Here is a tiny trained network, its code and every weight. The questions are about switching its units off for an input and a class, where a switched-off unit gives its printed mean instead of its output.

import numpy as np


def w(rows, s, z=0):
    codes = np.array(rows[::2]) - 128.0
    scale = np.full(codes.shape[1], s)
    scale[-1] = z or s
    return codes * scale


def f(y):
    return y / 2 * (1 + np.tanh(0.7978845608 * (y + 0.044715 * y**3)))


def log_softmax(a):
    a = a - a.max(-1, keepdims=True)
    return a - np.log(np.exp(a).sum(-1, keepdims=True))


def net(x, mask):
    res = np.array(x, float).reshape(1, 8) / 4 @ E
    y = f(res @ A[0][:, :-1].T + A[0][:, -1])
    res = res + np.where(mask, y, B[0][:, -1]) @ B[0][:, :-1]
    return log_softmax(res[-1] @ U[:, :-1].T + U[:, -1])


A, B = {}, {}
E = w([
[160,146,77,93,118,76,139],'x0',
[200,109,54,108,180,197,93],'x1',
[79,133,212,88,115,83,139],'x2',
[108,101,55,119,134,141,255],'x3',
[171,58,122,72,96,113,63],'x4',
[145,124,190,40,126,187,129],'x5',
[160,101,116,187,80,102,134],'x6',
[111,24,174,168,255,77,143],'x7',
],0.0099)
A[0] = w([
[164,102,135,91,96,153,110,110],'neuron 1',
[67,208,172,123,195,132,136,200],'neuron 2',
[102,105,173,90,169,118,168,161],'neuron 3',
[70,180,106,172,177,52,181,127],'neuron 4',
[146,24,188,79,165,127,115,170],'neuron 5',
[141,118,127,86,204,137,122,171],'neuron 6',
[159,90,170,135,142,143,109,101],'neuron 7',
[168,23,129,160,166,163,164,224],'neuron 8',
[182,142,76,79,37,137,122,241],'neuron 9',
[158,115,135,96,62,39,71,162],'neuron 10',
[193,211,85,139,119,199,72,153],'neuron 11',
[139,145,67,242,141,127,175,159],'neuron 12',
[89,174,145,122,74,248,54,214],'neuron 13',
[82,219,103,164,114,69,156,195],'neuron 14',
[89,195,163,118,124,101,161,227],'neuron 15',
[103,160,140,148,192,165,57,192],'neuron 16',
[89,155,161,24,100,8,80,254],'neuron 17',
[168,92,81,224,136,172,124,210],'neuron 18',
[140,68,194,85,201,119,156,155],'neuron 19',
[158,103,73,165,89,71,126,170],'neuron 20',
[90,104,143,182,100,127,204,133],'neuron 21',
[92,149,55,140,124,94,116,206],'neuron 22',
[30,151,168,103,117,224,184,172],'neuron 23',
[140,148,161,107,146,209,76,219],'neuron 24',
[143,159,132,94,110,91,196,214],'neuron 25',
[86,43,98,179,129,109,153,211],'neuron 26',
[158,70,120,64,156,116,134,219],'neuron 27',
[152,64,141,112,79,178,104,200],'neuron 28',
],0.011,0.0035)
B[0] = w([
[120,101,146,84,133,160,120,166],'neuron 1',
[39,236,165,102,82,120,148,205],'neuron 2',
[57,93,92,138,120,115,133,193],'neuron 3',
[118,160,97,98,67,66,146,218],'neuron 4',
[43,44,181,34,165,148,129,218],'neuron 5',
[85,161,119,118,174,130,154,174],'neuron 6',
[104,146,108,130,157,160,73,154],'neuron 7',
[114,125,75,57,240,121,92,208],'neuron 8',
[198,106,120,165,93,215,156,237],'neuron 9',
[212,2,194,173,88,120,168,203],'neuron 10',
[137,149,99,133,98,219,156,223],'neuron 11',
[233,190,131,138,197,60,145,218],'neuron 12',
[123,156,188,106,75,180,99,231],'neuron 13',
[120,146,107,184,129,95,185,218],'neuron 14',
[31,134,146,184,1,18,194,207],'neuron 15',
[103,183,151,70,126,106,33,178],'neuron 16',
[164,54,233,161,105,30,197,253],'neuron 17',
[189,203,145,95,203,139,10,201],'neuron 18',
[59,94,134,102,177,148,144,214],'neuron 19',
[197,109,90,125,164,94,100,189],'neuron 20',
[109,174,90,137,153,62,161,192],'neuron 21',
[216,132,107,183,162,98,149,178],'neuron 22',
[96,163,139,127,120,137,171,225],'neuron 23',
[98,150,161,106,79,174,78,195],'neuron 24',
[115,111,130,214,109,146,225,191],'neuron 25',
[142,130,127,87,184,40,95,202],'neuron 26',
[60,26,115,154,142,216,120,194],'neuron 27',
[123,68,193,74,139,216,46,183],'neuron 28',
],0.0068,0.013)
U = w([
[86,167,166,102,115,124,97,250],'0',
[69,31,150,76,187,128,124,113],'1',
[196,136,1,175,149,166,166,100],'2',
[184,28,178,148,100,64,151,133],'3',
[140,100,161,105,78,192,94,69],'4',
[97,179,91,188,95,85,215,71],'5',
[201,141,96,123,202,61,112,97],'6',
],0.011,0.0022)

Each question gives the input, the list of numbers given to net, and the class t.
The units are the neurons (one row each of A and B). Each row of codes is followed by its name. A weight is (code - 128) times the scale printed after its matrix; where a second scale follows, it is the last column's (A, B and U).
mask holds one flag per neuron, in row order. A switched-off neuron (its flag False) gives its mean, the last column of its row in B, instead of its output. The means were averaged over made-up inputs and are rounded, as every weight is.
A unit's drop is (log p(t) with every unit on - log p(t) with that unit switched off) / (log p(t) with every unit on - log p(t) with every unit switched off).
The circuit of an input: a set's keep is (log p(t) with only the set's units on - log p(t) with every unit switched off) / (log p(t) with every unit on - log p(t) with every unit switched off). Starting from the 12 units with the biggest drops (on a tie, the unit counted first), units are removed one at a time, each time the one whose removal leaves the highest keep (on an exact tie, the one counted first), for as long as the keep stays at least 0.8.
circuit, biggest first: the units of the circuit, biggest drop first
top k neurons: the k neurons with the biggest drops, biggest first
drop of u: that unit's drop, to one decimal
input [-2,5,4,7,-4,8,0,-5], class 4: circuit, biggest first => [neuron 13; neuron 9]
input [-5,-4,6,7,6,4,-3,-4], class 3: circuit, biggest first => [neuron 17]
input [1,4,0,-3,-6,-3,-6,2], class 0: circuit, biggest first => [neuron 16; neuron 2]
input [-4,-1,4,7,6,4,7,-6], class 4: circuit, biggest first => [neuron 28; neuron 9]
input [5,0,1,-2,5,-8,7,-8], class 3: top 3 neurons => [neuron 10; neuron 17; neuron 8]
input [-6,-7,-5,-1,-2,-2,-8,5], class 0: top 3 neurons => [neuron 16; neuron 25; neuron 17]
input [-5,-1,4,-4,0,2,8,-4], class 4: top 2 neurons => [neuron 13; neuron 12]
input [-6,-3,7,-4,0,3,7,3], class 1: top 2 neurons => [neuron 5; neuron 19]
input [1,6,-8,6,-1,3,3,6], class 6: top 2 neurons => [neuron 12; neuron 18]
input [-4,-8,7,0,-5,7,0,6], class 5: top 2 neurons => [neuron 15; neuron 2]
input [6,-4,-6,-7,8,-5,-4,8], class 1: drop of neuron 5 => 0.4
input [-5,1,-8,-5,-3,-6,3,-7], class 2: drop of neuron 11 => 0.2
input [5,-4,-3,5,7,-4,7,-6], class 2: drop of neuron 17 => 0.1
input [-3,-3,7,4,-6,4,-6,6], class 5: circuit, biggest first => [neuron 15]
